Here is a tiny trained network, its code and every weight. The questions are about switching its units off for an input and a class, where a switched-off unit gives its printed mean instead of its output.

import numpy as np


def w(rows, s, z=0):
    codes = np.array(rows[::2]) - 128.0
    scale = np.full(codes.shape[1], s)
    scale[-1] = z or s
    return codes * scale


def norm(h):
    return h / np.sqrt((h * h).mean(-1, keepdims=True) + 1e-5)


def f(y):
    return y / 2 * (1 + np.tanh(0.7978845608 * (y + 0.044715 * y**3)))


def log_softmax(a):
    a = a - a.max(-1, keepdims=True)
    return a - np.log(np.exp(a).sum(-1, keepdims=True))


def net(x, mask):
    res = np.array(x, float).reshape(1, 4) / 4 @ E
    u = 0
    for l in range(4):
        y = f(norm(res) @ A[l][:, :-1].T + A[l][:, -1])
        res = res + np.where(mask[u : u + 5], y, B[l][:, -1]) @ B[l][:, :-1]
        u += 5
    return log_softmax(norm(res)[-1] @ U[:, :-1].T + U[:, -1])


A, B = {}, {}
E = w([
[208,89,176,100,168,69],'x0',
[108,219,91,145,235,139],'x1',
[251,180,90,62,89,182],'x2',
[65,129,105,3,128,80],'x3',
],0.0078)
A[0] = w([
[117,69,164,77,103,150,74],'0.n0',
[202,113,110,133,119,45,66],'0.n1',
[189,52,98,193,1,79,86],'0.n2',
[204,86,104,247,125,177,2],'0.n3',
[183,134,74,207,222,151,117],'0.n4',
],0.007,0.0049)
B[0] = w([
[92,216,91,82,139,141,148],'0.n0',
[133,157,145,210,124,38,145],'0.n1',
[99,255,175,103,230,188,252],'0.n2',
[129,50,151,98,140,208,176],'0.n3',
[99,84,186,57,199,174,199],'0.n4',
],0.0077,0.0032)
A[1] = w([
[97,113,108,184,136,77,130],'1.n0',
[86,78,174,168,129,70,36],'1.n1',
[118,112,237,116,7,140,108],'1.n2',
[192,100,170,139,136,62,2],'1.n3',
[116,115,158,38,136,117,137],'1.n4',
],0.011,0.0049)
B[1] = w([
[247,133,96,161,95,69,163],'1.n0',
[77,106,113,177,123,63,185],'1.n1',
[129,215,67,185,254,162,216],'1.n2',
[188,180,217,84,140,121,160],'1.n3',
[80,155,140,83,149,152,254],'1.n4',
],0.011,0.0046)
A[2] = w([
[42,140,23,205,12,246,44],'2.n0',
[224,137,70,57,86,162,65],'2.n1',
[255,183,114,58,79,193,5],'2.n2',
[193,7,149,225,102,206,69],'2.n3',
[231,178,68,67,103,196,79],'2.n4',
],0.0078,0.0021)
B[2] = w([
[212,165,245,65,147,7,230],'2.n0',
[78,90,138,212,74,92,186],'2.n1',
[74,96,117,163,151,93,246],'2.n2',
[104,89,139,83,19,202,184],'2.n3',
[64,126,134,202,149,48,253],'2.n4',
],0.011,0.0039)
A[3] = w([
[163,97,148,138,131,143,30],'3.n0',
[178,94,187,183,128,169,187],'3.n1',
[90,68,64,3,112,58,68],'3.n2',
[123,51,47,210,95,50,2],'3.n3',
[229,137,183,77,115,47,77],'3.n4',
],0.011,0.0025)
B[3] = w([
[167,163,156,147,8,100,121],'3.n0',
[49,155,82,58,67,142,218],'3.n1',
[146,118,161,170,37,244,254],'3.n2',
[171,137,61,174,65,97,210],'3.n3',
[192,114,160,68,94,98,224],'3.n4',
],0.011,0.0051)
U = w([
[98,124,147,107,48,249,160],'0',
[104,106,94,214,100,39,129],'1',
[195,152,206,45,144,66,122],'2',
[121,167,96,133,239,186,183],'3',
[155,111,113,95,143,162,192],'4',
[207,64,69,117,134,169,2],'5',
],0.015,0.0058)

Each question gives the input, the list of numbers given to net, and the class t.
The units are the neurons (one row each of A and B). Each row of codes is followed by its name. A weight is (code - 128) times the scale printed after its matrix; where a second scale follows, it is the last column's (A, B and U).
mask holds one flag per neuron, layer by layer. A switched-off neuron (its flag False) gives its mean, the last column of its row in B, instead of its output. The means were averaged over made-up inputs and are rounded, as every weight is.
A unit's drop is (log p(t) with every unit on - log p(t) with that unit switched off) / (log p(t) with every unit on - log p(t) with every unit switched off).
The circuit of an input: a set's keep is (log p(t) with only the set's units on - log p(t) with every unit switched off) / (log p(t) with every unit on - log p(t) with every unit switched off). Starting from the 12 units with the biggest drops (on a tie, the unit counted first), units are removed one at a time, each time the one whose removal leaves the highest keep (on an exact tie, the one counted first), for as long as the keep stays at least 0.8.
circuit, biggest first: the units of the circuit, biggest drop first
most important unit: the unit with the biggest drop
top k neurons: the k neurons with the biggest drops, biggest first
k most important neurons of layer l: the k neurons of layer l with the biggest drops, biggest first
drop of u: that unit's drop, to one decimal
input [-4,-8,-3,-3], class 3: circuit, biggest first : (1.n2)
input [-4,4,8,7], class 1: 4 most important neurons of layer 2 : (2.n4 2.n1 2.n2 2.n3)
input [-6,3,1,5], class 2: circuit, biggest first : (2.n0 0.n4 0.n2)
input [1,7,-5,8], class 0: circuit, biggest first : (3.n2 1.n2 2.n4)
input [-7,-8,-3,2], class 3: top 2 neurons : (1.n2 0.n2)
input [-4,8,-3,-8], class 0: top 2 neurons : (1.n2 0.n2)
input [-8,2,-7,6], class 2: top 2 neurons : (2.n0 0.n4)
input [-1,6,7,-4], class 1: top 2 neurons : (0.n2 1.n2)
input [-4,3,4,-3], class 1: top 2 neurons : (2.n4 1.n1)
input [4,-6,3,6], class 0: top 3 neurons : (0.n0 1.n4 3.n2)
input [-6,0,-5,-3], class 2: top 2 neurons : (2.n0 3.n4)
input [7,0,8,0], class 1: top 3 neurons : (2.n1 2.n2 2.n4)
input [6,2,-6,7], class 0: top 4 neurons : (3.n2 2.n0 2.n4 1.n4)
input [1,-8,-7,-5], class 3: 2 most important neurons of layer 0 : (0.n2 0.n1)
input [8,-2,-7,-6], class 2: top 3 neurons : (1.n3 2.n4 2.n2)
input [6,-2,7,8], class 0: top neuron : (3.n2)
input [-1,7,-7,-4], class 1: top 2 neurons : (0.n2 1.n0)
input [-8,1,8,-4], class 1: top 2 neurons : (2.n4 2.n1)
input [6,0,-5,7], class 0: top 2 neurons : (3.n2 2.n0)
input [3,1,4,-2], class 1: most important unit : 2.n2
input [4,-6,-1,4], class 3: drop of 1.n2 : 0.4
input [-4,-7,4,-2], class 3: drop of 1.n2 : 0.2
input [-6,-8,6,-3], class 3: drop of 0.n1 : 0.0
input [0,-4,-5,8], class 0: drop of 3.n2 : 0.6
input [-3,-8,-7,3], class 3: 3 most important neurons of layer 0 : (0.n2 0.n1 0.n0)
input [0,2,7,5], class 1: 2 most important neurons of layer 2 : (2.n4 2.n1)
input [-6,4,4,-1], class 2: most important unit : 2.n0
